Below are the code and all the weights of a small trained network. Each question names an input and a target symbol and asks about switching units off, where a switched-off unit gives its printed mean instead of its output.

import numpy as np


def w(rows, s, z=0):
    codes = np.array(rows[::2]) - 128.0
    scale = np.full(codes.shape[1], s)
    scale[-1] = z or s
    return codes * scale


def norm(h):
    return h / np.sqrt((h * h).mean(-1, keepdims=True) + 1e-5)


def f(y):
    return y / 2 * (1 + np.tanh(0.7978845608 * (y + 0.044715 * y**3)))


def softmax(a):
    e = np.exp(a - a.max(-1, keepdims=True))
    return e / e.sum(-1, keepdims=True)


def log_softmax(a):
    a = a - a.max(-1, keepdims=True)
    return a - np.log(np.exp(a).sum(-1, keepdims=True))


def net(x, mask):
    ids = ['ΓΞΣαεηθλμω'.index(c) for c in x.split()]
    T = len(ids)
    res = E[ids] + P[:T]
    u = 0
    for l in range(2):
        r = norm(res)
        for j in range(2):
            rows = slice(2 * j, 2 * j + 2)
            q, k, v = (r @ M[l][rows].T for M in (Q, K, V))
            z = softmax(np.where(np.tri(T) > 0, q @ k.T / 2**0.5, -1e9)) @ v
            o = O[l][rows]
            res = res + np.where(mask[u + j], z, o[:, -1]) @ o[:, :-1]
        u += 2
        y = f(norm(res) @ A[l][:, :-1].T + A[l][:, -1])
        res = res + np.where(mask[u : u + 8], y, B[l][:, -1]) @ B[l][:, :-1]
        u += 8
    return log_softmax(norm(res)[-1] @ U[:, :-1].T + U[:, -1])


Q, K, V, O, A, B = {}, {}, {}, {}, {}, {}
E = w([
[138,154,157,212,137,153,68,146,34,168],'Γ',
[128,201,205,105,190,127,74,37,134,137],'Ξ',
[246,145,145,124,88,220,170,171,177,156],'Σ',
[72,198,71,145,156,152,45,17,137,126],'α',
[98,160,116,167,143,252,169,179,179,7],'ε',
[151,171,136,139,184,174,137,20,167,158],'η',
[115,132,148,34,159,161,88,51,175,133],'θ',
[129,138,95,103,100,157,50,16,135,168],'λ',
[143,8,148,171,86,153,212,112,2,116],'μ',
[102,123,39,172,79,63,125,186,239,159],'ω',
],0.0046)
P = w([
[104,122,167,141,95,51,177,11,134,102],'0',
[68,191,201,121,103,225,36,103,187,197],'1',
[203,84,72,113,144,164,53,82,128,103],'2',
[131,228,95,111,144,58,255,98,91,152],'3',
[59,169,178,126,99,207,96,154,173,204],'4',
[179,84,76,124,171,158,83,137,117,107],'5',
[142,209,85,127,115,47,253,161,80,134],'6',
[79,159,170,152,106,180,118,211,153,179],'7',
[175,92,66,115,199,153,92,160,109,114],'8',
],0.0056)
Q[0] = w([
[60,169,173,119,95,209,88,184,213,168],'0.h0',
[74,193,110,143,100,103,198,118,68,135],'0.h0',
[28,191,176,136,74,183,160,186,152,243],'0.h1',
[123,154,68,98,96,16,255,95,87,96],'0.h1',
],0.0084)
K[0] = w([
[144,121,127,158,104,133,145,226,115,119],'0.h0',
[98,110,160,153,75,124,148,76,149,83],'0.h0',
[138,104,154,171,81,111,151,219,115,120],'0.h1',
[109,127,156,121,97,113,125,10,161,118],'0.h1',
],0.013)
V[0] = w([
[165,121,146,100,107,75,99,80,123,223],'0.h0',
[157,61,106,63,109,80,135,145,106,193],'0.h0',
[111,150,108,76,134,99,143,98,254,106],'0.h1',
[197,104,190,72,105,203,202,122,130,117],'0.h1',
],0.0052)
O[0] = w([
[118,118,74,163,181,97,120,182,56,210,217],'0.h0',
[142,155,173,199,82,94,31,193,123,138,5],'0.h0',
[120,97,105,189,90,50,114,247,185,52,232],'0.h1',
[250,131,58,103,253,139,65,128,159,114,118],'0.h1',
],0.0046,0.0023)
A[0] = w([
[106,144,189,138,59,137,65,178,199,137,57],'0.n0',
[133,89,57,151,109,86,142,151,187,100,98],'0.n1',
[154,205,190,124,142,145,137,146,186,155,169],'0.n2',
[135,128,133,56,124,164,146,133,174,2,69],'0.n3',
[157,15,92,76,123,122,79,151,100,83,2],'0.n4',
[157,116,131,99,127,193,29,158,88,154,135],'0.n5',
[190,77,53,178,150,128,132,74,109,108,85],'0.n6',
[136,59,179,141,94,97,149,85,66,101,118],'0.n7',
],0.0071,0.0039)
B[0] = w([
[118,196,156,142,211,150,153,172,193,218,203],'0.n0',
[129,150,177,102,169,177,69,96,70,150,254],'0.n1',
[109,98,78,172,101,180,95,147,137,131,222],'0.n2',
[131,186,51,35,111,25,170,19,207,210,169],'0.n3',
[108,81,158,254,126,116,229,87,79,208,155],'0.n4',
[177,149,145,85,95,197,158,85,91,115,254],'0.n5',
[49,156,137,122,141,164,144,206,187,124,229],'0.n6',
[218,103,80,136,125,159,101,163,174,106,129],'0.n7',
],0.0067,0.0034)
Q[1] = w([
[129,184,102,72,223,60,204,200,39,87],'1.h0',
[68,63,213,108,144,240,107,35,150,121],'1.h0',
[52,33,255,90,106,151,156,24,76,140],'1.h1',
[154,227,121,154,114,39,246,174,32,113],'1.h1',
],0.0052)
K[1] = w([
[86,142,170,144,192,86,79,56,170,67],'1.h0',
[129,148,158,59,119,173,164,175,74,174],'1.h0',
[94,142,138,137,146,182,169,71,27,197],'1.h1',
[142,20,204,189,136,2,102,87,116,78],'1.h1',
],0.0068)
V[1] = w([
[139,121,23,104,42,113,25,154,119,213],'1.h0',
[131,247,156,140,119,230,180,161,151,226],'1.h0',
[111,125,132,87,64,118,166,254,175,70],'1.h1',
[218,96,124,202,130,91,206,111,85,52],'1.h1',
],0.004)
O[1] = w([
[69,89,2,237,152,81,189,160,153,148,130],'1.h0',
[196,139,106,126,81,22,153,195,156,91,253],'1.h0',
[71,213,59,119,111,212,84,101,164,37,56],'1.h1',
[144,215,106,109,117,219,150,97,147,223,51],'1.h1',
],0.0045)
A[1] = w([
[114,96,178,166,177,132,104,196,67,134,72],'1.n0',
[140,157,73,110,94,177,191,130,117,131,83],'1.n1',
[54,111,188,158,4,143,190,64,93,174,3],'1.n2',
[42,129,120,137,1,66,106,139,97,28,38],'1.n3',
[112,206,87,169,138,82,112,91,85,149,90],'1.n4',
[183,156,166,73,122,91,134,117,87,60,117],'1.n5',
[149,129,113,150,176,70,119,192,177,103,52],'1.n6',
[90,99,155,150,65,196,142,126,77,144,118],'1.n7',
],0.0077,0.0054)
B[1] = w([
[128,109,139,126,136,85,55,54,188,103,251],'1.n0',
[151,114,157,145,116,122,23,107,139,121,189],'1.n1',
[131,94,145,77,36,85,85,254,126,78,185],'1.n2',
[163,224,183,210,92,134,187,56,81,47,171],'1.n3',
[174,62,136,122,105,177,118,140,147,101,159],'1.n4',
[43,167,142,180,142,140,133,171,209,198,189],'1.n5',
[119,137,156,76,162,146,159,85,53,103,226],'1.n6',
[14,153,81,78,147,156,143,76,132,104,209],'1.n7',
],0.0083,0.0029)
U = w([
[48,106,123,61,17,118,82,179,111,69,169],'Γ',
[132,73,199,139,182,42,15,65,119,111,72],'Ξ',
[244,133,76,157,101,200,55,178,171,100,138],'Σ',
[145,203,176,205,71,105,180,83,97,48,252],'α',
[131,167,34,75,102,59,179,38,222,144,98],'ε',
[71,7,34,228,162,154,182,111,114,117,160],'η',
[150,127,115,54,255,125,198,193,98,36,87],'θ',
[207,81,151,118,83,50,204,157,57,225,154],'λ',
[98,171,151,102,145,240,119,28,60,211,21],'μ',
[65,180,182,177,153,132,138,225,209,178,103],'ω',
],0.0068,0.002)

Each question gives the input, a string of symbols that net reads in full, and the target symbol t.
The units are the heads (2 rows each of Q, K, V and O) and the neurons (one row each of A and B). Each row of codes is followed by its name. A weight is (code - 128) times the scale printed after its matrix; where a second scale follows, it is the last column's (O, A, B and U).
mask holds one flag per unit, layer by layer, with each layer's heads first. A switched-off unit (its flag False) gives its mean, the last column of its rows in O or B, instead of its output. The means were averaged over made-up inputs and are rounded, as every weight is.
A unit's drop is (log p(t) with every unit on - log p(t) with that unit switched off) / (log p(t) with every unit on - log p(t) with every unit switched off).
The circuit of an input: a set's keep is (log p(t) with only the set's units on - log p(t) with every unit switched off) / (log p(t) with every unit on - log p(t) with every unit switched off). Starting from the 12 units with the biggest drops (on a tie, the unit counted first), units are removed one at a time, each time the one whose removal leaves the highest keep (on an exact tie, the one counted first), for as long as the keep stays at least 0.8.
units of the circuit, in order: the units of the circuit, biggest drop first
most important unit: the unit with the biggest drop
top k neurons: the k neurons with the biggest drops, biggest first
top k neurons in layer l: the k neurons of layer l with the biggest drops, biggest first
which heads matter: for each layer, one digit per head in row order, 1 if its drop is at least 0.15 and else 0, layers parted by /
input η η ε ω Σ θ λ θ ε, target ε: units of the circuit, in order : (0.n3)
input η ω ω η θ α Γ, target ω: top 3 neurons in layer 0 : (0.n2 0.n6 0.n0)
input ω Ξ α θ ω Ξ θ, target α: units of the circuit, in order : (0.h1 1.n3)
input Γ ω ε Ξ, target λ: which heads matter : 01 / 00
input θ Ξ Σ α η, target Σ: which heads matter : 01 / 00
input ω ω ε ω Γ λ, target Γ: which heads matter : 00 / 00
input λ λ ω α, target η: units of the circuit, in order : (1.h0 0.h0 1.n4)
input ω Ξ ε Γ ω Γ Σ, target α: which heads matter : 01 / 00
input η Γ ω Σ, target ω: units of the circuit, in order : (1.h0 1.n5 0.h1)
input α θ Σ Σ α ε θ θ, target ε: which heads matter : 10 / 00
input Σ Γ Γ μ, target θ: top 2 neurons : (0.n6 1.n6)
input ω ω ε ω θ, target ω: units of the circuit, in order : (0.n0 0.h1)
input μ Ξ ω Ξ θ ω Ξ α ω, target Ξ: units of the circuit, in order : (0.n1 1.n0)
input μ ω θ ω, target Σ: which heads matter : 00 / 01
input Ξ θ Γ, target μ: units of the circuit, in order : (0.h1)
input ε ω λ ω λ, target ω: units of the circuit, in order : (0.n0 0.h1)
input Ξ Ξ Σ μ ω ω ω, target μ: which heads matter : 00 / 11
input η Ξ α ω ω Ξ μ μ, target μ: which heads matter : 01 / 00
input η Γ ω λ Ξ Ξ Ξ, target ω: which heads matter : 00 / 10
input α ω ω Σ α Ξ, target ω: most important unit : 1.n5
input ε μ ω Ξ α, target ω: which heads matter : 00 / 00
input Γ Γ α θ ε Ξ Ξ ε, target ε: which heads matter : 10 / 00
